Here is a tiny trained network, its code and every weight. The questions are about switching its units off for an input and a class, where a switched-off unit gives its printed mean instead of its output.

import numpy as np


def w(rows, s, z=0):
    codes = np.array(rows[::2]) - 128.0
    scale = np.full(codes.shape[1], s)
    scale[-1] = z or s
    return codes * scale


def norm(h):
    return h / np.sqrt((h * h).mean(-1, keepdims=True) + 1e-5)


def f(y):
    return np.maximum(y, 0)


def log_softmax(a):
    a = a - a.max(-1, keepdims=True)
    return a - np.log(np.exp(a).sum(-1, keepdims=True))


def net(x, mask):
    res = np.array(x, float).reshape(1, 7) / 4 @ E
    u = 0
    for l in range(3):
        y = f(norm(res) @ A[l][:, :-1].T + A[l][:, -1])
        res = res + np.where(mask[u : u + 10], y, B[l][:, -1]) @ B[l][:, :-1]
        u += 10
    return log_softmax(norm(res)[-1] @ U[:, :-1].T + U[:, -1])


A, B = {}, {}
E = w([
[103,121,139,131,137,56],'x0',
[116,129,125,135,124,131],'x1',
[124,128,127,130,127,128],'x2',
[126,128,128,129,128,129],'x3',
[134,162,91,212,241,142],'x4',
[133,2,28,126,122,136],'x5',
[86,207,30,85,139,123],'x6',
],0.0072)
A[0] = w([
[99,135,139,118,157,24,119],'L0N0',
[129,93,162,167,135,133,96],'L0N1',
[112,149,121,73,108,119,90],'L0N2',
[128,108,164,136,81,129,125],'L0N3',
[125,165,165,167,107,111,50],'L0N4',
[62,63,168,162,146,10,187],'L0N5',
[126,123,149,163,153,126,79],'L0N6',
[129,146,90,167,167,81,84],'L0N7',
[157,124,137,152,97,242,87],'L0N8',
[116,131,130,159,100,137,250],'L0N9',
],0.013,0.0022)
B[0] = w([
[121,166,119,92,70,255,202],'L0N0',
[196,39,159,116,147,83,188],'L0N1',
[80,118,119,107,230,77,178],'L0N2',
[94,114,169,118,225,82,196],'L0N3',
[230,114,79,213,108,101,184],'L0N4',
[210,111,124,90,129,247,253],'L0N5',
[86,108,219,121,191,94,165],'L0N6',
[65,67,155,105,119,142,190],'L0N7',
[204,151,150,75,152,237,196],'L0N8',
[164,53,128,71,100,109,168],'L0N9',
],0.0078,0.0072)
A[1] = w([
[137,167,176,66,120,86,91],'L1N0',
[128,167,119,193,192,156,193],'L1N1',
[97,109,72,111,138,100,178],'L1N2',
[122,106,139,48,35,80,44],'L1N3',
[164,229,175,95,100,184,75],'L1N4',
[114,161,63,141,101,95,2],'L1N5',
[163,254,187,208,118,77,134],'L1N6',
[125,36,176,162,59,185,171],'L1N7',
[93,135,83,94,148,186,123],'L1N8',
[163,167,117,118,126,50,155],'L1N9',
],0.0082,0.0024)
B[1] = w([
[84,42,149,242,108,156,176],'L1N0',
[55,103,183,58,106,172,195],'L1N1',
[251,163,193,158,135,50,160],'L1N2',
[2,46,194,172,182,223,161],'L1N3',
[144,21,36,175,45,210,231],'L1N4',
[120,174,169,17,136,154,135],'L1N5',
[67,41,15,199,48,64,196],'L1N6',
[192,165,67,140,209,67,253],'L1N7',
[171,185,183,115,60,126,206],'L1N8',
[108,199,85,195,112,162,149],'L1N9',
],0.0055,0.0059)
A[2] = w([
[164,154,94,160,190,134,158],'L2N0',
[64,154,45,112,55,131,75],'L2N1',
[148,91,183,126,161,127,132],'L2N2',
[79,254,84,72,117,125,153],'L2N3',
[167,180,220,200,103,108,250],'L2N4',
[217,10,104,91,113,93,172],'L2N5',
[120,165,159,206,57,113,128],'L2N6',
[66,117,172,154,223,183,187],'L2N7',
[200,124,123,172,116,141,226],'L2N8',
[176,147,204,115,171,33,48],'L2N9',
],0.0088,0.0022)
B[2] = w([
[105,127,157,141,70,68,157],'L2N0',
[183,123,156,110,138,100,172],'L2N1',
[121,200,145,83,103,132,188],'L2N2',
[226,79,193,141,177,78,167],'L2N3',
[86,102,45,114,169,119,154],'L2N4',
[57,203,101,208,119,95,254],'L2N5',
[97,124,1,186,187,141,149],'L2N6',
[17,113,182,84,55,91,182],'L2N7',
[145,173,65,83,97,140,197],'L2N8',
[170,68,130,101,154,76,148],'L2N9',
],0.009,0.0098)
U = w([
[93,150,34,209,105,105,206],'0',
[186,117,186,124,168,85,218],'1',
[120,158,132,89,103,231,93],'2',
[5,112,186,127,118,109,4],'3',
],0.02,0.0022)

Each question gives the input, the list of numbers given to net, and the class t.
The units are the neurons (one row each of A and B). Each row of codes is followed by its name. A weight is (code - 128) times the scale printed after its matrix; where a second scale follows, it is the last column's (A, B and U).
mask holds one flag per neuron, layer by layer. A switched-off neuron (its flag False) gives its mean, the last column of its row in B, instead of its output. The means were averaged over made-up inputs and are rounded, as every weight is.
A unit's drop is (log p(t) with every unit on - log p(t) with that unit switched off) / (log p(t) with every unit on - log p(t) with every unit switched off).
The circuit of an input: a set's keep is (log p(t) with only the set's units on - log p(t) with every unit switched off) / (log p(t) with every unit on - log p(t) with every unit switched off). Starting from the 12 units with the biggest drops (on a tie, the unit counted first), units are removed one at a time, each time the one whose removal leaves the highest keep (on an exact tie, the one counted first), for as long as the keep stays at least 0.8.
units of the circuit, in order: the units of the circuit, biggest drop first
unit that matters most: the unit with the biggest drop
k most important neurons: the k neurons with the biggest drops, biggest first
drop when u is switched off: that unit's drop, to one decimal
input [5,-7,0,-6,7,4,-6], class 3: units of the circuit, in order	L2N7, L0N4
input [-3,-8,6,0,-4,4,1], class 0: 4 most important neurons	L2N5, L0N6, L1N1, L0N7
input [8,4,2,-2,-3,-5,7], class 2: 4 most important neurons	L0N0, L1N4, L0N3, L1N7
input [0,6,-7,-2,2,0,-3], class 1: units of the circuit, in order	L0N1
input [-4,3,7,-3,-4,4,1], class 0: 2 most important neurons	L2N5, L0N0
input [-6,-4,3,4,0,-5,6], class 1: units of the circuit, in order	L2N3, L0N5
input [6,4,-5,5,5,-8,-8], class 0: 3 most important neurons	L0N4, L1N6, L2N4
input [6,-4,7,-6,4,-6,7], class 1: 4 most important neurons	L2N3, L2N1, L2N5, L0N5
input [2,-2,-2,3,-8,-8,-8], class 0: 3 most important neurons	L0N4, L0N7, L2N4
input [-4,3,0,-8,3,-6,6], class 0: 4 most important neurons	L1N6, L0N5, L1N4, L2N6
input [5,5,1,-2,-8,-8,4], class 0: 2 most important neurons	L0N4, L0N7
input [8,7,-3,3,6,-3,7], class 2: 2 most important neurons	L0N0, L1N7
input [-6,-2,2,-8,2,6,7], class 1: 3 most important neurons	L0N1, L0N5, L1N4
input [5,6,1,-2,8,-5,4], class 3: unit that matters most	L0N7
input [-3,4,5,-2,-1,-1,4], class 1: 2 most important neurons	L0N2, L0N5
input [-5,6,-8,8,6,-4,-5], class 3: 2 most important neurons	L0N6, L0N5
input [-5,-3,3,5,-8,-1,1], class 3: drop when L0N5 is switched off	0.1
input [8,-7,4,2,3,0,5], class 2: drop when L0N0 is switched off	0.3
input [8,-2,-2,-1,-5,-4,2], class 2: drop when L0N0 is switched off	0.5
input [-4,-5,8,-5,-5,6,0], class 0: units of the circuit, in order	L2N5
